Each row has a class, written after it.
[  31  -75  133 -171  -86 -305  363  189   47  -28   -6   80    9   86
  226  226  407 -146 -197 -257  -73 -142  -80  152 -189 -211  225  -61
   56  157   89  -61]
zogut
[  94 -411   32   70   56   52  -71  223   74  122   59   29  -21  107
  240  244  239  -37  139 -269  -49  107   56  -46  505   24  207  300
  -37  -77 -343  207]
Fepov
[  -2 -347 -157  107 -557  -38   45   58 -160    9 -238 -207 -293 -105
   70 -129  390 -628 -366 -227  -31   20 -138 -278   -2 -265 -600 -101
  337  283 -278  433]
kef
[ -66  -41  157 -219   89 -133  585  218  -67   13  -31  191  180  -31
  287  239  512   35  -84 -422 -129  -92 -191  275 -324  -18  293 -197
   16  -28   -1  -60]
gasep
[  35 -259  160 -132  136 -119  210  297   -5  -27   26  125   10    9
  236  357  112  -36   18 -215   99   10   42  -21  217   27  231   48
   32  152   17  234]
gasep
[-194  -88  244 -240  -47 -311  626  258  -40  -69 -136  166  101 -117
  266  327  538  -64 -253 -279 -120  -48 -192  334 -384   38  209 -309
  -19  132    2  -75]
duzog
[-103   22  197 -115   86 -164  559  413 -107  105  -37  217  176   20
  151  309  403   45 -354 -306 -130 -185 -248  331 -147  123  276 -313
   81  162   60   18]
Bur
[-143  -66  150  -53   12 -137  548  253  -66   60  -98  175  142  -76
  170  184  408   85 -220 -343  -88 -147 -260  354 -248  108  209 -306
   11  -40  -31  -36]
duzog
[  -7 -147   61  -29 -495 -190   64  103 -308 -177 -255 -218 -277 -319
   32  -19  516 -623 -283  -70  -30  -29  -89 -376   36 -292 -656   46
  257  343 -185  558]
zogut
[-320  304  337   -9  365 -138  266  486  -72  -54   13  129  262  -87
   61  715   65  202 -395  343 -229 -113   47  261  133  289  266 -135
 -160  314  209  232]
belu
[-169 -160  256  -60 -118 -269  585  309   89  -78 -232  152   23  -55
  282  446  431  -90 -209 -166   81  -60 -174  367 -325  168  297 -351
    6  248   -7 -159]
gasep
[ -69 -193   43 -306 -162 -354  434  379 -200 -112 -183  351  136   87
  537  516  637 -293   93 -702 -251   46 -287  151 -358 -304  373 -165
   69 -309   89   -1]
mekan
[-158   69   75 -274  174  -32  326  101 -134 -134   29  128  220 -241
  -99   80 -295  328 -266   25  -11  129  -54  145 -345  229   98 -349
  -54  172  342 -206]
kef
[-234  247  180 -361  249 -165  294  222 -107 -147   67  -16  297  -15
  -73  299 -148  349 -362  111 -148  157  -92  209 -253  386    2 -267
  -66  202  290 -221]
kef
[ -96  260  207 -183  142 -189  470  208 -122   19  -96  148  -13 -196
  139  260  418  301 -223 -124   66 -251 -351  468 -512   42  202 -170
  -13  295  171  -48]
mekan
[ -40 -284  -24   34 -491  -96  104   28 -163 -138 -279 -263 -177 -207
  118 -185  427 -610 -302 -172  -34   68  -56 -300   95 -189 -615  -57
  277  496 -246  438]
seg
[  33   90  -78 -433   64 -118  379   24 -235  -24  165  289  390 -175
   14   70 -158   11  -58 -367   85  -57   36 -167 -170 -193  312 -339
   55 -210  504  121]
zur
[-178  215   15 -397  287   34  315   81 -213  -70  136  112  215 -182
  -96  174 -276  488 -200  -13 -101  172 -143  125 -255  235  123 -139
  -47   51  290 -122]
dafir
[-274 -202  325  -38    9 -275  616  328  234   51 -327   89  -53   42
  471  407  596  -95 -176 -125 -273   89 -335  602 -160  306  216  -82
 -110  352 -127 -279]
Vot
[ -12  116  182 -352  -62 -283  510  208 -161  -68  -16  158  101   30
  165  243  494  -88 -248 -271  100 -158 -228  210 -465   26  157 -390
  170  117  -26   34]
kef
[  35 -188   32   24  -77  -16  309  521  -72   35  102   10 -336  287
  140  899  107  -78 -231  -60   74   10 -105   31  187  163  164  -42
  202  160 -296  182]
gasep
[-208  281  212 -373  306 -145  326  132 -164 -212   92  188  245 -110
  -42  320 -223  442 -177   74  -17    3  -45  213 -302  189  306 -218
  -85  156  430 -144]
dafir
[-149  -40  219 -187  -20 -246  488  193   27  -24 -155  199  175   28
  339  320  506    2 -101 -346  -55  -88 -171  353 -314   24  349 -215
  -26   55   60 -105]
belu
[ 135 -832 -111   44   22  -45  137  439  233  204  184  379 -249  202
  200  583  312 -132  202 -374  125  119   77  -77  270   21  308  192
 -120 -137  -59 -229]
Bur
[  29  -68   51  -48  170 -166  129  322  -12  -27  222   59  132  169
  196  347  224   50  -66 -258  -19  -91   42  -25  230   50  172    1
   54   15  -74  170]
kef
[-161  -22  -60 -260   49   30  163    9 -146 -125  -46  -21  288 -271
 -187  -77 -198  444 -218  -18    8  240 -246  129 -386  280 -114 -246
  -68  -52  213 -242]
Vot
[ -25 -192  167  -90   98 -126  148  287  139  -42   29   33   -9  143
  317  418  165    9   18 -226   15  -24   49   30  199   44  298  181
  -16   87   24   74]
Fepov
[-151 -248   62  -13 -468 -230  316   40 -121 -117 -430  -53  -89 -448
   48  -72  401 -528 -244  -65  235   58 -179 -155  -88   49 -483 -307
  184  496  -17  305]
Bur
[ -50 -523  -11   91 -567 -216  133   53 -117 -197 -333 -195  -77 -224
  116  -93  550 -730 -268 -354  -60  104   18 -368   96 -203 -611 -105
  143  276 -199  379]
zogut
[ 112 -140   87 -115  206   10  203  484   31  222  119  203 -204  231
  318  471  250  -56 -165 -161 -196  -80 -170   71  412   75  185  311
  178  242  -65  316]
gasep
[ -35  -59   -5 -103 -410  -86  155  118 -246  -98 -238 -240   33 -200
   66 -104  456 -292 -395 -345 -120 -148 -224 -162 -242 -257 -500 -138
  343   86  -48  483]
gasep
[ -35  -26  -14   18 -431    4  158   37 -315 -161 -287 -171 -155 -239
  -55  -55  510 -376 -307 -152  106  -80 -194 -207 -277 -160 -527 -122
  271  333 -170  413]
Vot
[ -88    6  192 -267   48 -173  449  218   -6    9 -103   83   98   43
  272  251  338   88 -195 -260  -70  -15 -187  364 -321   50  286 -204
   36  209   26  -88]
Kiz
[ -49  -46  164 -134  101 -197  521  161  114  -92   95   47  187  174
  165  209  266    5 -155 -227  -50 -137   33  291 -423   33  308 -430
   -9   41  -41 -240]
seg
[-122   41  -53 -238  329   73  330  242 -148   -4  183  180  159  -59
 -147  269 -284  421 -219   24 -140  132 -152  146 -225  279   46 -217
  -54   21  321 -224]
seg
[-132  156  205 -187   50 -182  321  254    2 -150 -117  -61  -41   18
  217  230  315   44 -262 -107   -8  -96 -160  296 -621    5   98 -276
   85  277   46  -29]
zur
[  77 -219  129 -244   95 -124  195  275  -21 -100   58   12   39   77
  212  254  121  -90 -108 -228   53   20  -14  -57  114   72   74  -55
   88  183   -3  236]
zur
[-265  106  110 -408  261  -66  312  228 -150 -108   90  125  144  -81
  -29  323 -180  397 -346   35 -216  195 -138  203 -284  284   75 -181
  -20  211  279 -118]
dafir
[ -80 -188   13   89 -485  -97  111   51 -224 -162 -316 -155 -247 -330
   50  -63  412 -548 -265  -42   94   27  -97 -294   23 -129 -537  -58
  232  428 -216  460]
zogut
[ 254 -325 -135  347   99  201 -132  485  114   80   32 -476  -21  247
  -43  109   61  -63 -324 -145  121 -221 -176 -206  408  238 -554   87
  162   -1 -181  462]
Kiz
[-138    7   81 -165   22 -132  459  191  -85  -67   75  272  186  118
  332  360  518   31 -160 -376 -148 -124 -126  283 -307  -36  471 -293
  -15  -58  -89  -69]
zur
[ -37 -307  -50   26 -525 -138   59  101 -387 -162 -230  -32 -125 -179
 -142   27  453 -594 -268 -299  173   20  -36 -456    8 -242 -485 -179
  302  232 -185  524]
Bur
[-202   66   67 -322  253   26  297  176 -118  -85   26   24  201 -199
  -15  171 -167  367 -217  -31 -189  204 -108  124 -252  240  -15  -98
 -124   26  284 -150]
duzog
[  67 -388   54 -440   74 -222  140  295   19   16   67   35   75  148
  305  217   76  -56    5 -580  -43  151  -50 -110  -23 -202  240  125
  117 -220  100  174]
Fepov
[ -45 -174   32   80 -527 -179   70 -158 -153 -289 -340 -262 -212 -287
   22 -168  380 -635 -235  -30   96   35   32 -325   28 -225 -614  -69
  151  529 -162  370]
duzog
[  14 -256   44  -73  253  -37  143  478   23   41  220   59   55  308
  265  452  196   23 -161 -336 -288    8   18  -32  383   14  178  213
   63   16  -90  241]
duzog
[-151  -93  251 -217  -80 -286  570  187   30  -96  -52  188   44  -18
  246  291  405  -91 -199 -232  -18  -99 -101  329 -470   27  346 -421
   -6   91  -17 -217]
Fepov
[ -72   91  214   23   99 -274  614  339  115    6 -131  257   -1  -91
  228  300  529 -102 -184   40 -234 -171 -326  409 -131   43  266  -78
   86  428   82 -114]
Vot
[  48 -336  121  149  209  -28   72  416  125  132   15   42   18  191
  242  333  167  -97  -23 -264 -102  -62   17  -40  562   11  222  310
   14   11  -91  338]
belu
[-101   99  223 -267   -5 -259  444  283 -183  -90  -89  253  166  -18
  212  300  453   14 -351 -233  -71 -171 -237  354 -384   -6  260 -415
  120  305  120  105]
zur
[-198   91   76 -354  338  -49  259  119 -138 -115   57  170  232 -246
  -83  118 -241  438 -142   37  -46  220 -103  145 -351  212  104 -173
 -114  110  386 -199]
gasep
[-105 -180   25   99 -510 -140  -19  -39 -178 -158 -258  -45  -41 -186
   50  -77  371 -455 -177 -213  157  -83   87 -237  -82 -291 -228 -182
  127  167  -71  295]
belu
[   2 -216  -65   10 -461 -132  130  -21 -144 -178 -237 -180 -191 -149
  141  -47  443 -572 -185 -192   86    0  -85 -283  -30 -253 -479  -68
  215  303 -173  370]
duzog
[ -20 -349 -167  190 -489  -66  123   92  -79  -43 -260  -68 -277 -164
   62 -104  351 -686 -212 -214  150    0  -85 -350  -53 -262 -388 -151
  293  264 -184  358]
Bur
[-187 -303  127  -91 -106 -248  247  397   72  188 -251   46  109  -20
  397  418  487  -65  -88 -389 -142  166 -166  339  -91  -13  300  -80
  -88  -68  -88   -8]
zur
[-153 -201  119  158 -503   84    3  -35 -145 -334 -259 -400  -46 -173
   95  -77  299 -415 -274 -145  -61  -40  232 -281   -9  -67 -502 -168
   85  197 -331  349]
duzog
[  11 -189  118 -324  -24 -286  584  161  -69 -113    6  236  136  -21
  200  159  409 -166 -221 -342   21    9 -163  202 -364   21  224 -443
   35  192  -29 -120]
dafir
[-154 -127  178  -99    3 -197  417  401  -43  -10 -110  272   19   53
  192  503  402   16 -257 -203    2  -45 -158  363 -371    9  415 -310
   30  237   53  -76]
zur
[  82 -179   96 -394  306 -144  190  542 -258  -43   57  130  215  105
  375  447  127 -159   79 -561  -43  111  -38 -312  340 -221  290  276
  123 -173  162  606]
duzog
[-141   58   38 -247  231  -69  257  167  -53  -69  -14  118  214 -321
   12  126 -206  342 -165   -5    5  136 -120  129 -274  215   81 -166
 -179   57  442 -212]
gasep
[-205  168  128 -392  179  -70  250  -29  -80 -169   -3   66  252 -225
   46  101 -213  307 -103   98  -94  208   -4  149 -305  162  168 -144
 -144  107  313 -241]
kef
[-110   27   78 -236  349   57  318   23 -106 -132   46  323  283 -207
  -23  183 -202  368  -16   18  -45  138  -30  162  -83  228  316 -119
 -232  163  421 -223]
zur
[ -15 -188  -47   81 -441  -92   34  -36 -213 -137 -284 -191 -200 -291
   81 -155  434 -496 -187 -199  103  -21 -162 -292   37 -196 -564   -1
  177  289 -157  431]
Fepov
[-166   14  214 -205   38 -267  511  245    1 -106 -164  101   81   12
  316  445  453   82 -155 -312 -102  -32 -176  339 -418 -109  320  -89
   12  273  167 -111]
belu
[-187  221  107 -369  323  -95  340  163  -69 -106  129   67  353  -84
   48  152 -245  424 -219  -27 -176   79  -81  218 -239  202  188 -226
 -108   22  413 -223]
duzog
[-231  -37  158 -313   97 -215  431  -75   27 -183  147   78  377  -53
  -21  109  -53  234 -131 -142 -283  119   83  156 -206  173  221 -293
 -144 -207  116 -353]
gasep
[  59 -228   48 -257  245  -82  201  402 -160   22   77  186  148  146
  272  450  213   11  -28 -394   -4   68 -151  -68  334   81  245  134
   60  -51  -35  408]
Kiz
[  51 -357  202 -108  191  -43   76  267   60 -104   64  -10   64  197
  230  309   46   48  -83 -229  -29   70  102   31  324  121  173  110
  -73  269  -10   87]
Fepov
[-348  -90  443 -208  348  299  679  733   46  201 -133  741 -242 -385
  179  715 -217  101 -138  537  273  121  -18  327  -74  882  678 -321
  -73  384  114  -66]
duzog
[-157  -80 -389 -195   53  283  160  -12 -123  -53  153  212 -390  -12
   -4  318 -504   32 -117  427   99  545 -260  -42 -318  379   90 -227
  -26  -65 -328 -234]
seg
[ -63 -198  176 -150  -48 -184  482  140   67  -26  -52  182   16  -56
  248  205  411  -43 -123 -254   -6 -115  -61  314 -408  -26  281 -332
  -57  145    9 -211]
Bur
[ -78 -558 -147  114  -69  -97  470  120  263   82  -53  124  106  209
  356  359  501  -12  253 -596 -198  103 -110  280 -201 -112  291  -23
 -182 -348  -26 -542]
seg
[ -74 -246  -25  559 -416   49   39  188   92    9 -375 -197 -248 -198
   67  -66  455 -521 -459  130  -90  -93  -54  -10  253   39 -496 -103
  139  739 -286  282]
Kiz
[  14 -217  231  -76    1 -168  506  331  -59  -27  -84  -81  120   -6
  196   94  455 -216 -394 -289 -244 -135 -192  194  -42  -14  -92 -270
  157  285 -144  215]
gasep
[   1 -276    7 -160  118 -114  -15  215   56  -97  124  -21   12  256
  340  397  164  -87  109 -307 -155  125   48 -121  228  -32  127  211
  -42 -202 -114  177]
zur
